Below is a small trained network, with its code and all its weights. Each question gives an input and a class and asks what happens when units are switched off, that is, made to give their printed mean instead of their output.

import numpy as np


def w(rows, s, z=0):
    codes = np.array(rows[::2]) - 128.0
    scale = np.full(codes.shape[1], s)
    scale[-1] = z or s
    return codes * scale


def f(y):
    return np.maximum(y, 0)


def log_softmax(a):
    a = a - a.max(-1, keepdims=True)
    return a - np.log(np.exp(a).sum(-1, keepdims=True))


def net(x, mask):
    res = np.array(x, float).reshape(1, 4) / 4 @ E
    y = f(res @ A[0][:, :-1].T + A[0][:, -1])
    res = res + np.where(mask, y, B[0][:, -1]) @ B[0][:, :-1]
    return log_softmax(res[-1] @ U[:, :-1].T + U[:, -1])


A, B = {}, {}
E = w([
[244,56,144],'x0',
[127,128,127],'x1',
[119,97,2],'x2',
[153,250,113],'x3',
],0.0075)
A[0] = w([
[251,125,142,73],'n0',
[140,126,68,2],'n1',
[145,161,49,124],'n2',
[55,175,144,62],'n3',
[146,177,204,90],'n4',
[107,102,126,72],'n5',
[132,129,179,19],'n6',
[88,57,144,30],'n7',
[183,225,99,20],'n8',
],0.019,0.0051)
B[0] = w([
[63,177,57,254],'n0',
[51,42,136,161],'n1',
[157,54,113,222],'n2',
[88,153,33,236],'n3',
[141,18,114,253],'n4',
[42,122,156,147],'n5',
[86,65,130,165],'n6',
[49,155,201,187],'n7',
[65,164,250,239],'n8',
],0.022,0.0076)
U = w([
[127,72,115,248],'0',
[129,12,117,66],'1',
[102,112,75,46],'2',
[116,111,187,119],'3',
[172,99,126,207],'4',
[232,120,149,72],'5',
[246,174,141,89],'6',
],0.013,0.012)

Each question gives the input, the list of numbers given to net, and the class t.
The units are the neurons (one row each of A and B). Each row of codes is followed by its name. A weight is (code - 128) times the scale printed after its matrix; where a second scale follows, it is the last column's (A, B and U).
mask holds one flag per neuron, in row order. A switched-off neuron (its flag False) gives its mean, the last column of its row in B, instead of its output. The means were averaged over made-up inputs and are rounded, as every weight is.
A unit's drop is (log p(t) with every unit on - log p(t) with that unit switched off) / (log p(t) with every unit on - log p(t) with every unit switched off).
The circuit of an input: a set's keep is (log p(t) with only the set's units on - log p(t) with every unit switched off) / (log p(t) with every unit on - log p(t) with every unit switched off). Starting from all 9 units, units are removed one at a time, each time the one whose removal leaves the highest keep (on an exact tie, the one counted first), for as long as the keep stays at least 0.8.
circuit, biggest first: the units of the circuit, biggest drop first
top k neurons: the k neurons with the biggest drops, biggest first
drop of u: that unit's drop, to one decimal
input [5,0,8,6], class 1: circuit, biggest first => n2
input [7,-6,-8,7], class 1: top 3 neurons => n4, n6, n3
input [-5,-6,-7,6], class 1: top 2 neurons => n4, n0
input [1,-2,-7,7], class 1: top 3 neurons => n4, n6, n7
input [-2,-6,6,-7], class 3: top 2 neurons => n7, n4
input [-1,6,4,-7], class 3: circuit, biggest first => n7, n4
input [3,-3,0,3], class 4: circuit, biggest first => n3, n7, n1, n4
input [-7,1,-5,-8], class 3: top 2 neurons => n7, n0
input [4,0,-3,-3], class 2: top 2 neurons => n0, n8
input [5,-5,-3,-6], class 3: top 3 neurons => n7, n3, n4
input [0,-1,6,2], class 1: top 2 neurons => n2, n1
input [-2,4,8,5], class 1: top 2 neurons => n2, n1
input [6,0,5,-4], class 2: top 3 neurons => n0, n4, n8
input [-2,5,-3,-8], class 3: circuit, biggest first => n7
input [-2,-5,-2,6], class 3: top 2 neurons => n8, n0
input [-3,3,3,-1], class 4: drop of n4 => 0.5
input [8,4,4,7], class 2: drop of n8 => -0.1
input [-8,-5,8,7], class 1: drop of n3 => -0.1
